Look-ups in named tables: a row name and a column name give one cell, copied from the table.

tono =
columns: sab, nobezuk, vobet, boku, buvof
bevag: [53401, 78250, 61448, 60906, 68954]
puz: [42729, 60956, 21369, 70449, 63292]
panov: [75073, 71697, 73301, 71278, 72414]

vobet of panov: 73301
buvof of panov: 72414
sab of panov: 75073
vobet of puz: 21369
nobezuk of puz: 60956
nobezuk of bevag: 78250
sab of puz: 42729
buvof of puz: 63292
boku of panov: 71278
buvof of bevag: 68954
vobet of bevag: 61448
boku of bevag: 60906
nobezuk of panov: 71697
boku of puz: 70449
sab of bevag: 53401
Which row has the largest nobezuk? bevag

gevuguv
fields: lel, tete
lalapit: [-5.21, 53.13]
paga: [1.38, -30.01]
lofop: [-8.48, -50.20]
fogut: [-3.17, -50.58]
bimo: [-5.68, -95.15]
bulo: [-11.88, 49.60]

tete of lofop = -50.20
lel of lalapit = -5.21
lel of bimo = -5.68
tete of bimo = -95.15
tete of lalapit = 53.13
tete of bulo = 49.60
tete of paga = -30.01
lel of paga = 1.38
lel of lofop = -8.48

kevuk
          sis   lub  zifu  pozul   luz   pev  neromid
rifazo   0.62  0.43  0.68   0.43  0.04  0.58     0.47
detorar  0.56  0.66  0.39  -0.91  0.55  0.59     0.34
detud    0.25  0.19  0.41   0.59  0.21  0.29     0.52
kep      0.22  0.14  0.42   0.67  0.18  0.26     0.54
kezizam  0.22  0.41  0.12   0.44  0.77  0.27     0.39

sis of kezizam: 0.22
zifu of detud: 0.41
lub of kezizam: 0.41
lub of detorar: 0.66
lub of detud: 0.19
zifu of detorar: 0.39
pozul of detud: 0.59
pev of kezizam: 0.27
luz of kep: 0.18

guv
         mir   laf   bot   pof  tubuki  kot
dok      467  -327   -98  -183    -208  758
girikob  193     9  -190   433    -357   22
fonen    441  -300  -167   -47    -330  636
kuf      418  -277  -195    48    -391  547
bodopu    73   275   210   236     255  -15
mam      336   -27   473  -606     681  881
fadef    402  -260  -199    81    -399  514
nula     446  -249   195  -491     218  943
sodis    484  -275   106  -423     101  924
sibezof   50   288   193   271     227  -53
lomeg     89   235   223   176     254   54

What is the pof of sibezof in guv?
271
What is the kot of fonen in guv?
636
What is the pof of sodis in guv?
-423
What is the mir of dok in guv?
467
What is the laf of sodis in guv?
-275
What is the tubuki of lomeg in guv?
254
What is the bot of lomeg in guv?
223
What is the bot of sibezof in guv?
193
What is the bot of nula in guv?
195
What is the tubuki of nula in guv?
218
What is the kot of mam in guv?
881
What is the kot of sibezof in guv?
-53
What is the bot of kuf in guv?
-195
What is the mir of fonen in guv?
441
What is the laf of kuf in guv?
-277
What is the mir of kuf in guv?
418
What is the kot of fadef in guv?
514
What is the kot of lomeg in guv?
54
What is the kot of nula in guv?
943
What is the mir of sodis in guv?
484

ger =
         vuve  torit  buv  kalura  lal  volimid  nivan  pog  dalapel  kededam
zuman     169    153  183     132  195      110     96   87       88      145
detife    114    134  152      87  157       82    101  128      120      145
losiza     88    129   96      93   89      118    141  180      159      125
gad        75    160  102      77   97      101    131  185      158      130
bovusi    103    145  124      91  128       97    118  135      137      136
nadu      110    142   71     151   52      179    177  181      172      105
zepezat   135    124   82     176   67      194    177  161      158      104

nadu, nivan => 177
gad, kalura => 77
detife, lal => 157
losiza, pog => 180
bovusi, nivan => 118
losiza, kededam => 125
zepezat, volimid => 194
zuman, vuve => 169
nadu, volimid => 179
bovusi, vuve => 103
zepezat, nivan => 177
detife, torit => 134
detife, kalura => 87
nadu, dalapel => 172

Table kat
cols = lakapum, lome, fadure, bapimo, par, davakil, vuso, nivi, fami
pir: [218, 173, 176, 179, 181, 110, 129, 172, 144]
gemizig: [117, 181, 106, 142, 66, 89, 156, 157, 119]
duvuse: [115, 172, 60, 123, 136, 167, 103, 125, 76]

bapimo of gemizig is 142
fami of duvuse is 76
vuso of pir is 129
davakil of pir is 110
fadure of pir is 176
par of pir is 181

pivumu
         kuza  dubuli  dazufas  romo  zemez  lodanav  lurab  nak
derofu    122     131      132   153    132      168    117  183
rogitif   220     137       76   138     94      189    151   94
tumupo    114     166      205   136    192      142    164  135
veme      199     145      177   154    171       37    148  139
naf        92     162      205   146    182      156    158  169
sude       73     146      166   167    169      156    136  217
dov       197     134      103   155    119      112    131  151
gado      142     152      179   170    165       96    143  179
nudage    127     179      222   161    198      101    157  168
rusiv      51     157      156   147    166      224    154  161
fizafeb   133     113       59   165    113      202    117  179
kal        91     123      165   175    167      114    131  242
dogi      119     160      196   147    191      107    147  177
tomo       60     169      217   149    191      186    161  166

What is the romo of dogi in pivumu? 147
What is the romo of veme in pivumu? 154
What is the dubuli of tumupo in pivumu? 166
What is the lodanav of kal in pivumu? 114
What is the nak of dogi in pivumu? 177
What is the zemez of nudage in pivumu? 198
What is the nak of derofu in pivumu? 183
What is the nak of nudage in pivumu? 168
What is the kuza of dogi in pivumu? 119
What is the lodanav of naf in pivumu? 156
What is the kuza of nudage in pivumu? 127
What is the nak of kal in pivumu? 242

baz =
	mopasa	dokuz	nefe	lano	gapedis	getovu	betid	tekabu	segelu
gon	205	-647	-40	-572	-392	-360	-109	-736	-75
dip	-238	4	-16	-576	-545	25	80	-189	-376
fek	338	456	338	603	-26	-24	3	456	208

What is the nefe of dip in baz?
-16
What is the betid of dip in baz?
80
What is the lano of dip in baz?
-576
What is the mopasa of fek in baz?
338
What is the betid of fek in baz?
3
What is the nefe of fek in baz?
338
What is the gapedis of dip in baz?
-545
What is the mopasa of dip in baz?
-238

Table nibem
         karuf  leza  nimu  lurubav  vikoba
kabo      44.3  56.1  58.7     54.0    41.8
nuv       27.6  64.3  48.9     74.6    22.8
tenopom   62.6  49.5  59.8     50.0    64.3
patefuf   50.8  46.0  56.0     35.6    45.0
dutu      56.6  36.1  51.4     31.7    45.4
fikid     87.9  23.8  52.1     25.9    84.7

What is the leza of kabo in nibem?
56.1
What is the leza of nuv in nibem?
64.3
What is the karuf of nuv in nibem?
27.6
What is the karuf of patefuf in nibem?
50.8
What is the leza of tenopom in nibem?
49.5
What is the leza of patefuf in nibem?
46.0
What is the nimu of tenopom in nibem?
59.8
What is the lurubav of dutu in nibem?
31.7
What is the vikoba of tenopom in nibem?
64.3
What is the lurubav of tenopom in nibem?
50.0
Which row has the largest vikoba? fikid

lesukil =
|  | zukad | sufet | vesega | kepepo | tukev | rolo | zuv | tivuta |
|---|---|---|---|---|---|---|---|---|
| vit | 87 | 57 | 152 | 151 | 146 | 92 | 24 | 73 |
| katenu | 197 | 213 | 62 | 147 | 137 | 170 | 171 | 171 |
| kilat | 89 | 89 | 105 | 141 | 185 | 106 | 134 | 98 |

katenu, vesega: 62
vit, tivuta: 73
vit, vesega: 152
kilat, rolo: 106
kilat, zuv: 134
katenu, rolo: 170
kilat, tivuta: 98
kilat, sufet: 89
katenu, sufet: 213

budo:
columns: zet, mogap, meru, guzi, dutof, fosu, duzeme
nopu: [40386, 43782, 9299, 19118, 50436, 58845, 62733]
seru: [23700, 71631, 86708, 63389, 14714, 37153, 72128]
dizemur: [23127, 11056, 11896, 85497, 83984, 67687, 31002]
zabenik: [70927, 40189, 26476, 19365, 86840, 62710, 77962]
bunud: [48592, 14384, 32488, 73830, 51221, 14706, 61802]
dig: [45789, 25287, 75020, 74140, 79768, 39164, 80940]
pur: [57410, 32449, 56447, 65186, 61094, 15667, 80700]
mimo: [14258, 59707, 32372, 64929, 66967, 66398, 76583]
mabadof: [43338, 60186, 53792, 64279, 59477, 40158, 59901]
bok: [63964, 63733, 50222, 56920, 13575, 56717, 17701]
gumukup: [12580, 63122, 63668, 69396, 72574, 53323, 50769]

What is the zet of nopu in budo? 40386
What is the dutof of seru in budo? 14714
What is the fosu of seru in budo? 37153
What is the meru of gumukup in budo? 63668
What is the duzeme of bunud in budo? 61802
What is the mogap of bok in budo? 63733
What is the zet of bunud in budo? 48592
What is the fosu of bunud in budo? 14706
What is the mogap of nopu in budo? 43782
What is the duzeme of mimo in budo? 76583
What is the zet of dizemur in budo? 23127
What is the zet of zabenik in budo? 70927
What is the guzi of nopu in budo? 19118
What is the duzeme of mabadof in budo? 59901
Which row has the largest meru? seru

bizug:
        fop  basidug  nidafa  leg  fur  vezofuv  fitemi  tur  sereve
teb     149      156      66  149  116      142     137   98     159
gef     102      111     194   90  149      117     111  134     112
namor   157      152      80  146  125      157     149  104     149
dul     130      132     141  171  136      119     144  164     145
fegi    118       99     127   92  123       58     112  132     140
tuk     133      142      88  129  130      114     114  125     159
mugod   130       89     109   85  137       61     140  113      97
nem     129      134     135  165  130      113     141  153     150
zezipu  104       57     138   71  116       17     114  134     118

What is the tur of gef in bizug? 134
What is the nidafa of mugod in bizug? 109
What is the fur of namor in bizug? 125
What is the tur of nem in bizug? 153
What is the nidafa of fegi in bizug? 127
What is the fitemi of zezipu in bizug? 114
What is the leg of namor in bizug? 146
What is the tur of teb in bizug? 98
What is the basidug of tuk in bizug? 142
What is the basidug of fegi in bizug? 99
What is the vezofuv of tuk in bizug? 114
What is the leg of tuk in bizug? 129
What is the vezofuv of dul in bizug? 119
What is the tur of mugod in bizug? 113
What is the tur of fegi in bizug? 132
What is the fitemi of nem in bizug? 141
What is the fop of teb in bizug? 149
What is the sereve of teb in bizug? 159
What is the vezofuv of nem in bizug? 113
What is the nidafa of zezipu in bizug? 138
Row with the largest fur: gef

